Here is a tiny trained network, its code and every weight. The questions are about switching its units off for an input and a target symbol, where a switched-off unit gives its printed mean instead of its output.

import numpy as np


def w(rows, s, z=0):
    codes = np.array(rows[::2]) - 128.0
    scale = np.full(codes.shape[1], s)
    scale[-1] = z or s
    return codes * scale


def f(y):
    return y / 2 * (1 + np.tanh(0.7978845608 * (y + 0.044715 * y**3)))


def softmax(a):
    e = np.exp(a - a.max(-1, keepdims=True))
    return e / e.sum(-1, keepdims=True)


def log_softmax(a):
    a = a - a.max(-1, keepdims=True)
    return a - np.log(np.exp(a).sum(-1, keepdims=True))


def net(x, mask):
    ids = ['ΣΨαβγζμ'.index(c) for c in x.split()]
    T = len(ids)
    res = E[ids] + P[:T]
    q, k, v = (res @ M[0].T for M in (Q, K, V))
    z = softmax(np.where(np.tri(T) > 0, q @ k.T / 3**0.5, -1e9)) @ v
    res = res + np.where(mask[0], z, O[0][:, -1]) @ O[0][:, :-1]
    y = f(res @ A[0][:, :-1].T + A[0][:, -1])
    res = res + np.where(mask[1:9], y, B[0][:, -1]) @ B[0][:, :-1]
    return log_softmax(res[-1] @ U[:, :-1].T + U[:, -1])


Q, K, V, O, A, B = {}, {}, {}, {}, {}, {}
E = w([
[74,200,173,169,154,139],'Σ',
[136,120,155,196,137,130],'Ψ',
[8,213,197,78,196,181],'α',
[118,117,73,135,196,152],'β',
[108,70,96,35,60,198],'γ',
[115,55,245,113,211,170],'ζ',
[35,105,237,158,128,92],'μ',
],0.018)
P = w([
[207,92,73,175,245,57],'0',
[102,168,152,117,97,128],'1',
[126,165,152,136,119,135],'2',
[145,165,150,152,124,132],'3',
[142,171,154,150,139,145],'4',
[141,149,161,163,143,157],'5',
[148,148,162,169,141,147],'6',
[150,159,155,171,140,149],'7',
[155,165,162,181,125,151],'8',
[158,162,155,177,138,153],'9',
[165,154,172,182,118,157],'10',
[154,162,162,184,118,152],'11',
],0.012)
Q[0] = w([
[111,159,162,232,224,171],'H0',
[139,102,122,9,2,130],'H0',
[167,78,123,84,73,133],'H0',
],0.0093)
K[0] = w([
[156,142,112,185,254,24],'H0',
[139,129,27,59,32,167],'H0',
[145,88,167,68,75,148],'H0',
],0.0083)
V[0] = w([
[99,241,189,119,103,131],'H0',
[117,55,145,247,65,84],'H0',
[167,173,27,133,161,89],'H0',
],0.012)
O[0] = w([
[98,97,142,200,168,173,4],'H0',
[59,92,47,108,81,203,157],'H0',
[90,125,118,194,3,30,87],'H0',
],0.014,0.0042)
A[0] = w([
[32,102,126,76,70,123,229],'N0',
[76,98,30,107,176,242,171],'N1',
[199,122,160,36,156,194,133],'N2',
[140,51,48,27,62,164,3],'N3',
[155,206,161,254,250,234,14],'N4',
[65,122,134,137,213,149,203],'N5',
[133,42,36,58,51,69,56],'N6',
[131,186,132,234,78,223,215],'N7',
],0.0072,0.0033)
B[0] = w([
[174,149,92,172,158,141,190],'N0',
[164,119,110,160,105,89,213],'N1',
[78,137,140,140,114,99,211],'N2',
[139,111,138,110,247,158,172],'N3',
[129,76,132,120,74,172,250],'N4',
[158,113,97,134,133,142,195],'N5',
[109,181,181,127,102,199,173],'N6',
[119,119,132,44,119,103,173],'N7',
],0.012,0.018)
U = w([
[1,109,130,146,131,87,239],'Σ',
[84,173,138,117,128,163,53],'Ψ',
[146,146,169,143,147,123,61],'α',
[152,146,125,89,87,100,137],'β',
[112,132,132,71,93,124,9],'γ',
[143,159,148,35,139,98,254],'ζ',
[156,140,101,127,147,96,212],'μ',
],0.0095,0.0032)

Each question gives the input, a string of symbols that net reads in full, and the target symbol t.
The units are the heads (3 rows each of Q, K, V and O) and the neurons (one row each of A and B). Each row of codes is followed by its name. A weight is (code - 128) times the scale printed after its matrix; where a second scale follows, it is the last column's (O, A, B and U).
mask holds one flag per unit, heads first, then neurons. A switched-off unit (its flag False) gives its mean, the last column of its rows in O or B, instead of its output. The means were averaged over made-up inputs and are rounded, as every weight is.
A unit's drop is (log p(t) with every unit on - log p(t) with that unit switched off) / (log p(t) with every unit on - log p(t) with every unit switched off).
The circuit of an input: a set's keep is (log p(t) with only the set's units on - log p(t) with every unit switched off) / (log p(t) with every unit on - log p(t) with every unit switched off). Starting from all 9 units, units are removed one at a time, each time the one whose removal leaves the highest keep (on an exact tie, the one counted first), for as long as the keep stays at least 0.8.
units of the circuit, in order: the units of the circuit, biggest drop first
most important unit: the unit with the biggest drop
top k neurons: the k neurons with the biggest drops, biggest first
drop when u is switched off: that unit's drop, to one decimal
input μ α ζ ζ ζ β Σ α ζ, target μ: top 2 neurons => (N1; N6)
input μ ζ Ψ ζ Ψ, target μ: units of the circuit, in order => (H0; N1; N6; N3)
input γ Σ γ α μ Σ Ψ Σ, target γ: top 3 neurons => (N4; N7; N0)
input γ Ψ γ ζ Ψ β Σ μ μ ζ α Ψ, target γ: most important unit => N4
input μ α α Σ, target μ: units of the circuit, in order => (H0; N1; N6; N0)
input ζ μ Ψ Σ Σ Σ Ψ Ψ α, target ζ: top 2 neurons => (N4; N6)
input γ β γ Ψ μ Ψ Ψ, target γ: units of the circuit, in order => (H0; N4; N7)
input β Ψ γ μ β, target β: top 2 neurons => (N3; N2)
input β μ Σ α Σ μ, target β: top 3 neurons => (N2; N0; N3)
input μ ζ ζ Ψ Σ Ψ α Σ β Σ Ψ μ, target μ: top 3 neurons => (N1; N0; N6)
input μ α Ψ α ζ γ γ μ β Σ α, target μ: top 4 neurons => (N1; N0; N6; N5)
input Ψ β α μ Ψ ζ Σ γ, target ζ: top 2 neurons => (N4; N0)
input α α Σ ζ β, target α: drop when H0 is switched off => 1.2
input γ μ γ Σ Σ, target γ: drop when H0 is switched off => 0.7
input Ψ Ψ β μ Ψ γ, target ζ: drop when H0 is switched off => 0.6
input β Ψ β μ Σ Ψ Ψ, target β: units of the circuit, in order => (H0)
